In the rows, 128 means zero.
Known rows:
[150 116 124 141 111 158  50 138 128 124 137 127 142 147 100 102 108 123
 105 130 149 105 142 108 128 148] : skebrafi
[148 148 122 126 129 140  95 164 122 156 145 136 129 127 128 128 143 134
 102 132 134 147 141 107 123 113] : tregregrin
[139 115 120 100 106 125 146 113 166 114  92 154 130 126 127 110 112 111
 189 153  86 111  95 137 151 124] : drogok
[146 119 140 175 112 138 111 121 125 142 152 101 131 141 141 146 120  86
 101 107 122 120 143 130 131 137] : didi
[135 123 187 134 129 137 174 149 152 102  81 181 104 100  65 151 138 141
 152 121 109 151  89  99 114 106] : flasur
[147  85 123 119  90 188 154  84 169 113 100 131 120 115 136 131 108 146
 175 120  71 143 117 167 133 141] : pibro
[147  93 131  73 132 146 149 111 164 102 101 132 126 122 106 125 131 145
 172 159 100 125 117 158 129 142] : flegon
[129 131 136 149 123 122  99 146 124 134 140 130 139 149 126 122 122 101
 107 128 151 108 119 114 138 135] : stoskon
[140 129 124 115  96 191  77 136 134 154 150 173 105 130 107 130 133 151
  96 121 133 139 123  93 116 145] : dibrul
[145 156 108 117 122 161  89 138 116 159 132 167 140 112 149 120 140 129
 106 128 116 154 140 102 138 122] : zifi
[141 153 190  68 110 117 109 109  89 160 165 107 171 113 191 126 175 132
 106 144 170 117 110 156 128 103] : bregri
[ 98 138  97 102 147  72 142 125  77 136 165  98 124 113 140 126 149 162
 101 145 165 107 138 142 110 113] : saskil
[169 110 133  89 108 162 134 123 165 121 110 154 103  93  74 131 131 122
 163 146  87 133  93 123 109 113] : gobavuk
[151 153 126 127 129 134  98 156 114 157 145 134 129 109 124 123 136 127
  98 132 129 151 146 107 123 119] : vovaflam
[ 99 125  95 172 185 133 126 132 124  96 104 117 136 141 103 135 162 180
  70 115 158 100 150 105 132 117] : leplan
[136 107  96  40 104 117 153  68 133 120 134 119 128  88 120 125 131 163
 180 161 100 104 110 167 114 120] : beklin
[ 95 162  67  53  91 103 103 108 118 153 236 162 103  78 168 116 115 142
 105 110  98 185 109  93  83 141] : viduson

Facts:
skabo {Σ=bigi, τ=961}
pazom {τ=51, γ=grofor,grigi}
tregregrin {Σ=kuvedral, τ=471}
bigi {Σ=vaska, τ=51}
flasur {τ=925}
drasor {Σ=suskil, τ=925, γ=belam,skitri,tretur}
runo {Σ=soplok, τ=573, γ=grigi,mapo}
fligrol {Σ=bravis, τ=925}
pizolos {Σ=trisu, τ=471}
skebrafi {Σ=sukil, τ=925, γ=mones,fofor,bonu}
fofor {Σ=drufil, τ=573}
ploziskem {Σ=visutu, τ=961}
sebi {τ=925}
mufar {Σ=puskiflas, τ=961}
mapom {Σ=treran, τ=274}
vufo {Σ=sufir, τ=471}
trobrur {Σ=goflar, τ=471, γ=pimi,miska,kito,saskil}
sitrin {Σ=biskik, τ=471, γ=bigi,plisko,leplan,flastos,puskiflas,duklek}
griduk {Σ=rutrepel, τ=573}
zonu {Σ=gebrasto, τ=274}
duklek {τ=735}
pokeflol {τ=51}
trubri {τ=471}
stedros {τ=573, γ=leplan,plogan,flasur}
teber {Σ=tagrur, τ=471}
lufuzis {τ=51}
soplok {τ=925}
vovaflam {Σ=flastos, τ=471}
bregri {Σ=tretur, τ=961, γ=sebi}
bonu {Σ=plaskan, τ=961}
grofor {Σ=sebi, τ=51}
drekom {Σ=poskim, τ=925}
bravis {Σ=klegok, τ=735}
floflol {τ=961}
kiflik {τ=573}
gugeklil {Σ=bedutri, τ=274}
klegok {Σ=ziklos, τ=735}
mapo {τ=51}
vaska {Σ=grebru, τ=471}
skatrun {Σ=viduson, τ=51}
skogo {Σ=teber, τ=471}
vomu {Σ=belam, τ=471}
flodum {Σ=ziskir, τ=735}
drogok {τ=471, γ=trastom,plaflok,fligrol}
lodros {τ=471}
skodrak {Σ=dretrak, τ=471}
drufil {τ=471}
batis {Σ=duklek, τ=961}
plaflok {τ=735}
doba {τ=735}
plizofos {Σ=fofor, τ=735, γ=stoskon}
mones {Σ=fligrol, τ=735}
puskiflas {Σ=ploziskem, τ=961}
bedutri {τ=961}
leki {τ=471}
rogopu {Σ=drukotrom, τ=274}
bebrum {Σ=trifastu, τ=274}
taple {τ=51}
visutu {Σ=plizofos, τ=51}
poskim {Σ=kito, τ=735}
domik {Σ=flodum, τ=925}
renik {τ=471}
felesto {Σ=zuvin, τ=274}
trinan {Σ=lesopli, τ=961, γ=keflem,ploziskem,rogopu}
klilun {Σ=stebro, τ=961}
flegon {τ=471, γ=rutrepel,pimi,kiflaskil}
pidral {Σ=liso, τ=961}
flisur {Σ=pizolos, τ=471}
pimi {Σ=kedrum, τ=274}
bradra {Σ=vokal, τ=51}
trifastu {Σ=lodros, τ=471}
gebim {τ=735, γ=klezas,leki,klastos,grigi,renik}
tretam {Σ=trobrur, τ=51}
plugru {τ=274}
ziklos {τ=51}
rutrepel {τ=471}
brenen {Σ=dukar, τ=925}
gidir {Σ=floflol, τ=925, γ=grofor,taple,foves}
drukotrom {Σ=klilun, τ=471, γ=klilun,pizolos,pokeflol,ziskir}
mastin {Σ=dravin, τ=471, γ=bratok,posunam,foves,bemek,fligrol}
taklel {τ=961}
bunis {τ=925, γ=kito,mones,goflar,risim}
zisis {Σ=didi, τ=961}
plisko {Σ=plaflok, τ=51}
trozol {Σ=neple, τ=51}
kito {Σ=miska, τ=925}
tagrur {Σ=foves, τ=471}
biskik {τ=274}
beklin {τ=961, γ=doba,trubri,mapom,taklel,meves,kiflaskil}
neple {Σ=kleskal, τ=925}
grigi {τ=961}
kiflaskil {Σ=plisko, τ=471}
sufir {Σ=drudaga, τ=735, γ=dretrak,zuvin,biskik,dragil,griduk}
gaskar {Σ=grostin, τ=961}
kedrum {τ=925, γ=goben,vapezi,mufar}
dofom {Σ=gribrur, τ=573}
zatunel {τ=961, γ=sogrik,lufuzis,mufar,dukar}
foves {Σ=skabo, τ=925}
stebro {Σ=plugru, τ=274}
dragil {Σ=skezi, τ=961}
skobro {Σ=bratok, τ=573}
grostin {τ=51, γ=ziklos}
digivak {Σ=trubri, τ=274}
ziskir {τ=573}
zuvin {τ=573}
miska {τ=735}
leplan {Σ=plubro, τ=51}
fibrutrul {Σ=stukik, τ=961, γ=keflem,dofan,kletom,brenen,skogo,drudaga,brokle}
grebru {Σ=skebrafi, τ=961}
lesopli {Σ=posunam, τ=274}
grirur {Σ=vapezi, τ=51, γ=stukik,dofan,grigi}
saskil {Σ=stapla, τ=961}
pibro {τ=274, γ=rutrepel,skezi,taple,felesto,plaflok,meves}
fafar {τ=471, γ=skobro,bravis}
risim {Σ=drimus, τ=471}
didi {Σ=sogrik, τ=274}
drimus {Σ=grirur, τ=471}
tritrudra {Σ=gekedol, τ=925, γ=trozol,flastos,puskiflas,flasur}
belam {τ=925}
trisu {τ=274}
brokle {τ=51}
sidrik {τ=925, γ=rutrepel,domik,ziklos}
galus {Σ=zisis, τ=471}
sinas {Σ=brokle, τ=274, γ=pizolos,taklel,plaflok,vuta}
gribrur {Σ=dogulor, τ=735, γ=leki,pokeflol,goben,ligras,dretrak}
kuvedral {τ=471}
bemek {Σ=skatrun, τ=961}
goflar {τ=573}
dravin {τ=961}
suskil {τ=51, γ=klegok,lesopli,zisis,kiflik}
tretur {Σ=vufo, τ=51}
teflar {Σ=fibrutrul, τ=961}
dibrul {Σ=klastos, τ=925, γ=visutu,taklel,vapezi,batis,digivak}
skidru {τ=471}
trastom {τ=51}
fuvuk {Σ=dofom, τ=471, γ=skidru,ligras,stistedo,mapo,plaflok,grebru,rogopu}
stukor {Σ=stuvak, τ=471, γ=neple,saskil,zonu}
posunam {Σ=klire, τ=471}
stukik {Σ=renik, τ=51}
ligras {Σ=sidrik, τ=471}
gekedol {τ=274, γ=bedutri,belam,grofor,treran}
stuvak {Σ=bemek, τ=274, γ=funor,kito,taklel,plubro}
zifi {Σ=trafliska, τ=471, γ=grofor,fligrol}
dukar {τ=274}
vapezi {Σ=foskidri, τ=961}
goben {Σ=gaskar, τ=51}
gebrasto {Σ=keflem, τ=471}
klistus {Σ=tregregrin, τ=471, γ=bida,batis,puskiflas,saskil,foskidri,dragil}
plubro {Σ=goben, τ=925}
sogrik {τ=573}
foskidri {Σ=leplan, τ=961}
klire {Σ=skodrak, τ=471, γ=bida,zolu,goben,meves,plugru}
klastos {Σ=bragrebros, τ=735}
flastos {Σ=stistedo, τ=471}
gremabul {τ=925, γ=trozol,leplan,zuvin,tretam}
vokal {τ=471}
plaskan {τ=471, γ=klezas,kleskal,plogan}
dofan {Σ=mapo, τ=735}
dretrak {Σ=zifi, τ=925}
skezi {τ=573}
trafliska {Σ=pokeflol, τ=925, γ=leplan,plogan,klutro}
zimil {Σ=brenen, τ=274}
sukil {τ=471}
stoskon {Σ=zufor, τ=735}
meves {Σ=teflar, τ=471}
viduson {Σ=mones, τ=961, γ=klilun,klezas,skezi,mufar,treran,skabo}
treran {τ=471}
stapla {τ=274}
bida {Σ=drogok, τ=961}
dogulor {τ=961, γ=dretrak,drimus,stebro}
stistedo {Σ=vomu, τ=573}
skitri {Σ=skobro, τ=735}
zufor {τ=274, γ=mones,skobro,gebrasto,mapom,drimus}
zolu {Σ=galus, τ=51}
keflem {Σ=bregri, τ=471}
vuta {Σ=meves, τ=274}
bratok {Σ=bebrum, τ=925}
liso {Σ=sitrin, τ=274, γ=flastos,digivak,mufar}
drudaga {Σ=dragil, τ=573}
kleskal {Σ=klezas, τ=961}
gobavuk {τ=735, γ=plisko,bragrebros,soplok,kiflaskil}
plogan {τ=274}
funor {Σ=bradra, τ=925}
kletom {Σ=doba, τ=961}
klutro {τ=274}
klezas {Σ=ligras, τ=471}
vogrek {τ=274, γ=trisu,trastom,dretrak,fligrol,foskidri,biskik,brokle}
bragrebros {Σ=kiflik, τ=274}


The same objects again, as new rows of numbers:
Known rows:
[139 120 123 126 151 141 118  99 148 119 108 133 131 114 120 122 135 132
 113 135 145 164 131 151 101 137 103 127 118 121 128 135 145 103 104 120
 115 112 113 107 115 140 148 133 126 138 131 123 155 115 114 111 138] : kiflaskil
[142 133  94 122 166 133 111 104 159 129 115 134 102 120 123 125 124 128
 122 124 140 138 128 134 111 133 111 111 141 127 133 113 150  98 114 121
 121 104  99  97 137 144 123 117 122 144 122 104 147 150 106 114 117] : drasor
[128 113 104 134 130 111 136 137 130 129 125 122 134 133 153  98 118 142
 154 128 125 133 122 126 118 100 124 122 146 161 136 149 116 140 149 140
 117 128 119 132 123 104 127 114 155 112 143 114 103 109 140 107 126] : dukar
[132 129  93 156 128 129 111 100 145 114 121 121 133 124 163  88 122 145
 145 136 137 155 116 131 121 104 130 126 140 135 114 128 120 140 124 123
 112 125 107 141 128 119 122 121 138 130 143 110 118 123 152 106 123] : kleskal
[147 126  92 122 156 142 118 135 129 130 128 126  97 117 127 115 139 141
 127 130 139 137 123 122 115 117 120 116 138 149 142 122 141 105 126 137
 125 112  96 102 136 136 133 111 133 134 131 115 134 139 112 126 141] : drukotrom
[134 126 106 121 157 146 115  95 160 120 125 132 115 123 122 119 124 132
 122 129 139 152 127 141 113 125 106 117 139 120 136 128 151 111 109 120
 117 112 105  96 126 152 134 124 117 149 125 113 157 125 106 110 125] : vovaflam
[125 115 121 133 136 127 137 139 122 123 141 116 129 139 128  91 128 143
 162 137 116 137 128 124 121  88 118 130 146 165 153 156 128 142 130 158
 103 138 115 116 109 119 146 122 142 111 128 118 122 101 107 111 137] : zuvin
[123 109 158 104 140 114 109  77 189 150 159 162 100 108 135  52 104 141
 102 193 164 180 136 141 103 168  52 186 147 203  88 108 119  96  92 129
 134  68 108  51  89 124 162  91 113 196 123 169 142 163 101 132 144] : risim
[122 113 128 137 158 114 132 128 130 122 127 147 123 137 125 121 115 127
 149 126 119 122 129 136 128 130 112 130 123 146 142 138 152 105 153 129
 105 118 123 112 107 113 141 136 146 113 132 123 130 142 128 130 118] : taple
[132 145  99 158 132 137 108  91 146 113 128 132 124 133 163  95 113 137
 156 135 141 154 117 134 127  93 143 127 128 130 124 127 113 140 138 132
 113 126 114 130 129 126 136 121 136 145 148 115 124 133 150 114 135] : ploziskem
[126 139 110 155 137 136  94  79 159 114 123 138 132 122 146 116 116 128
 129 140 154 158 120 150 116 123 127 116 122 119 110 116 112 135 121 110
 113 118 113 129 120 145 134 131 127 161 152 123 132 112 151  95 131] : bonu
[137 153  88 172 145 139  80  75 160 118 129 146 110 122 143 110 122 130
 145 142 155 149 110 136 127 129 150 110 135 118 111  96 126 134 126 113
 114 121  99 124 125 144 119 121 121 164 146 110 129 148 134 110 113] : trinan
[120 121 102 131 130 114 127 134 132 128 138 124 122 139 149 103 110 141
 159 127 122 127 125 127 129  88 125 117 151 166 144 142 103 145 149 144
 118 125 121 123 126 115 130 114 150 125 145 113 107 100 145 102 134] : stapla
[119 119 133 146 165 113 124  95 154 120 120 158 133 136 119 119 111 121
 148 129 126 128 128 139 124 145 108 130 126 121 131 134 173  97 146 119
  99 116 120 111  99 119 138 140 130 123 127 121 143 157 107 127 103] : grofor
[121 127 106 139 139 113 116 112 148 128 129 133 125 134 140 109 113 132
 150 132 132 132 129 134 122 112 124 114 146 148 132 130 116 140 138 129
 114 124 116 122 119 126 125 114 138 138 145 115 119 108 132  98 117] : didi
[131 130 118 126 149 130 128 109 132 126 129 141 124 129 131 113 125 133
 156 134 132 139 123 127 118 112 125 121 133 140 147 150 146 116 142 133
 106 132 117 114 105 124 147 118 140 133 133 124 132 131 112 129 135] : stistedo
[121 127 105 139 139 116 118 109 147 128 132 134 126 132 141 111 112 133
 149 133 134 133 125 136 121 113 128 112 147 144 135 131 119 137 139 129
 113 123 119 120 121 126 124 115 139 137 143 109 116 108 132  93 119] : bebrum

Rows:
No name comes twice in this set of rows, the named rows included.
[121 110 134 146 156 111 125 134 136 123 129 139 129 135 112 119 121 128
 138 133 118 124 136 141 122 132 107 129 121 153 140 129 143 112 141 137
 105 119 118 111 103 113 138 140 143 107 131 120 126 126 121 111 113]  visutu
[122 119 112 119 143 124 121 117 138 131 135 132 121 129 123 119 120 139
 144 131 128 130 123 126 118 113 108 117 149 146 147 136 136 129 132 131
 111 126 114 108 111 135 139 119 131 135 128 121 131 105 116 110 128]  dofom
[148 118  95 122 151 126 133 167 118 131 125 112 100 129 132 106 137 145
 136 125 127 132 135 122 117 100 124 122 139 172 149 132 119 111 132 155
 127 113 103 101 146 121 131 111 147 112 133 112 124 130 125 119 145]  kedrum
[145 121  97 132 151 141 114 141 131 130 135 109 104 115 119 102 141 151
 120 133 134 145 128 124 115 113 115 116 151 154 136 112 126 124 105 146
 120 115  87 100 129 143 125 119 128 121 126 106 136 120 100 102 125]  sitrin
[142 131  89 163 135 129  91 125 126 124 132 133 114 117 143 120 137 144
 131 143 147 143 115 133 121 115 141 112 126 153 120 103  91 137 137 127
 128 117 102 136 132 135 125 121 144 146 156 122 108 115 159 102 140]  beklin
[125 109 159 101 131 116 118 100 174 144 162 150 103 115 142  35 107 148
 114 193 155 177 136 131 113 136  61 196 150 218 103 124 110 101 103 147
 133  76 113  49  92 109 166  85 123 185 123 166 135 166 111 139 160]  drimus
[137 113 118 126 143 144 133 125 139 119 116 111 133 124 131  96 132 146
 128 135 134 158 132 136 107 110 104 132 133 141 137 146 144 124 105 142
 111 120 106 110 120 125 135 129 130 118 123 111 145 113 107 111 133]  flastos
[136 128 113 156 126 129 112 107 137 116 116 130 142 125 160 101 126 140
 136 141 148 159 119 142 115 111 131 131 109 136 114 136 108 130 130 127
 115 121 120 141 119 118 137 129 145 135 157 127 123 107 165 107 148]  taklel
[136 139  92 161 130 132 103 138 120 119 144 118 108 133 155  97 128 146
 155 140 137 136 120 122 134  80 149 120 137 169 136 119  86 152 143 151
 124 124 109 130 136 129 129 117 148 140 155 117 103 110 163 106 150]  dogulor
[135 133 103 116 153 145 115 132 133 127 140 126 105 125 121 125 129 135
 127 132 132 144 132 133 117 110 113 115 135 149 148 124 121 117 118 141
 121 115 109  96 130 148 140 119 132 150 131 119 141 113 125 105 147]  fafar
[139 124  80 153 136 126  99 120 137 125 121 125 115 119 151 105 129 152
 136 135 140 144 111 122 128 116 133 113 138 145 114 106 110 138 133 122
 121 115  98 140 138 127 111 117 140 137 149 112 106 123 157 103 123]  zatunel
[145 119  95 109 149 130 135 164 122 132 131 115  98 131 133 116 127 143
 137 122 125 127 139 123 120  94 115 121 138 171 151 138 112 111 138 154
 134 109 110  94 148 126 132 115 145 124 132 113 124 121 134 114 151]  sidrik
[134 126  97 155 132 126 113 101 141 118 110 128 137 121 166  97 124 147
 144 132 144 153 109 131 122 108 129 128 124 133 115 135 120 134 134 118
 114 122 112 141 127 114 123 120 143 131 149 119 117 126 159 118 136]  klilun

The same objects again, as new rows of numbers:
Known rows:
[ 93 156  87  86 171 122 122  96 103 139 109 104  97 162 140 133 136 142
 103 102 119 137 105 140 122  97 185] : sogrik
[134 108 145 124  87 136 139  80 119 102 109 107 136 155 151 156 127 133
 140 146 120 163 146 160 118 104 161] : visutu
[114 113 110  95 139  81 118 108 127 135  65 105 122 132 129 121 145 115
  77  93  89  57 136 129 147 137 150] : soplok
[115 146 129 182 122  95 159  96  86  91 150 123 167 139 179 172 111 142
 123  89 122 177  95 154 144 142 167] : grigi
[132  72 155 157  95 143 131 123 180  95 122 134 169 126 119 140 103  90
 189 102 122 117 181 170 164 136  82] : zonu
[124 119 108 193 151  85 163 128 180  41 150  98 218 127  87 123  98  30
 159  88 117  42 187 135 130 146 117] : gidir
[123 129 118 144 112 144 161 100  95  93 126 111 138 156 163 133 121 155
 148 119 124 160 115 126 143 118 175] : skabo
[162  87  97 182 172 140 156 147 136 107  80 122 142 171 129 119 174  88
  86  84 129 137 156 149 172 135 126] : trobrur
[133 129 109 175  89  83 173 115 104  56 163 130 150 107 136  91 152 169
 127 160 161 169 125 116 154 158 196] : viduson
[146 116 119 154 114 148 161 135 106  90 131 127 134 169 164 138 133 177
 159 133 110 168 113 123 134 113 149] : puskiflas
[121  71 159 162  93 128 134 126 175  85 116 131 173 124 118 143 104  78
 180 112 125  98 178 160 157 138  91] : rogopu
[108 111 115 162  87 103 146 105 143  67 110 111 149 131 136 148 137 140
 123 149 116 112 136 106 148 124 181] : dofom
[151  42 165 189 100 154 135 116 116  45  86 112 147 172 161 133  85  85
 185 136 118 136 151 166 138 135  88] : stoskon
[ 79 140  77 136 139  95 148 108  72  93 100  93 120 156 168 127 137 150
  90 125 107  77  98  84 147 115 224] : floflol
[145  94 113 154 122 148 159 133 168 128  89 133 148 162 102 141 157 136
 123  88 111 184 123 140 164 134 101] : drimus
[142 131 103 112 147 135 148 123 160 187  59 149 124 152 137 150 182 141
  67  95 105 180 118 126 149 126 126] : rutrepel
[166 142 152 155 127  94 126  73 104  71 142 108 169 130 179 162 122 105
 109 118 148 207 144 208 112 127 158] : grirur

Rows:
No name comes twice in this set of rows, the named rows included.
[138 101 162 108  63  76 133  86 121 127  59 159 103 108 171 131 145 154
  88 199 112 175 119 100 133 145 112]  doba
[146  87 132 156  98  72 141 121 174 114 103 169 156  83 134 104 154  85
 113 163 146  99 196 123 164 150 126]  stuvak
[149  89 137 121 139  92  76 138 144  99  97 153 144 118 125 152 130 127
 158 121  85 109 160 145 131 140  92]  plogan
[186  91 168  88 105  82 148 108 139 152  44 120 116 128 140 132 166 140
  75 115  91 147 121 152 127 156 108]  sebi
[ 88 123  82 140 174 150 143 136 166 123 107 128 144 160  99 153 138 118
 130  50 112 125 139 143 168 118 139]  galus
[ 87 122  82 124 178 103 134 123 135 123  58 109 119 165 101 131 168 123
  81  75  92  89 108 106 165 129 169]  vokal
[130  93  97 225 113 114 166 147 195  62 135 137 195 120  84 133 156  89
 145 112 133 123 183 116 177 150 138]  fuvuk
[116 120 134 143  57  99 141  92 144  68 121 116 159 118 149 155 137 145
 137 188 117 129 161 118 137 114 184]  skatrun
[148  83 177 154  41 124 148 119 198 107 118 169 178  94 120 153 129 121
 178 140 134 151 185 150 149 149  75]  felesto
[173 131 123  97 141 102 134  74 100 132  83 123 106 145 195 123 159 125
  67 163 135 174 149 165 102  99 153]  grostin
[129 142 125 115  81  71 127  66 129 123  83 127 125 124 183 148 163 139
  63 196 117 120 151 113 126 110 206]  ziklos
[114 144 118  63 117 111 123  67 115 131 103 109 101 142 151 134 145 149
  98 147 127 166 135 148 113  94 182]  pokeflol

Now the same objects, written a new way:
Known rows:
[142 119  87 144 129  95 128  97 124  88 116 110 133] : kiflik
[121 138 149 110 138 145 146 140 137 141 119 125 124] : plisko
[131 107  80 156 117 113 133  99 122 123 126 120 109] : plugru
[117 142  74 141  95 112 137  97 127 134 118 118 108] : soplok
[126 114  86 151 119 111 128  95 123 126 121 119 103] : pokeflol
[128 142 144 112 145 144 139 143 141 135 111 121 126] : tretam
[133 132 158 122 149 145 131 133 120 118 119 119 135] : griduk
[131 114  88 156 125 106 120  96 127 116 121 122 102] : mapo
[117 127  76 150  83 108 131 116 117 159 133 119 135] : gobavuk
[141 120  88 167 126 112 121 103 126 107 116 110 106] : brokle
[ 86 136 165 124 190 132 115 140 125 130 147 134 153] : grebru
[139 116  91 149 109  94 120 107 120 110 134 107 136] : vokal
[153 150 148  92 122 114 131 153 157 180 137 127 135] : klegok
[111 160 151 113 126 149 140 137 138 145 120 138 117] : neple
[129 113  91 154  99 105 129 105 107 120 143 105 121] : trubri
[163 118 151 163 139 207 112 101 155  77 125 154 103] : foskidri
[113 143 146 115 122 139 118 137 134 159 123 154 130] : gidir

Rows:
No name comes twice in this set of rows, the named rows included.
[154 115 145 144 133 196 117  99 149  88 130 156 109]  vapezi
[122 119 162 123 121 142 121 146 115 159 143 133 156]  klire
[123 114 143 127 134 144 133 142 122 148 135 152 140]  sinas
[141 113  72 155 125 103 133 105 129 108 117 123 124]  stapla
[ 66 139 153 100 199 126 115 136 122 142 150 135 167]  skabo
[125 124 139 105 140 146 141 144 129 155 123 144 143]  liso
[135 120 157 119 149 133 120 134 124 122 125 137 150]  runo
[130 132 161 129 121 142 131 140 130 113 142 131 133]  risim
[125 137  72 159  88 110 136 106 118 137 125 132 129]  bunis
[ 95 126 160 103  91 119 134 172  91  62 103 117  93]  vufo

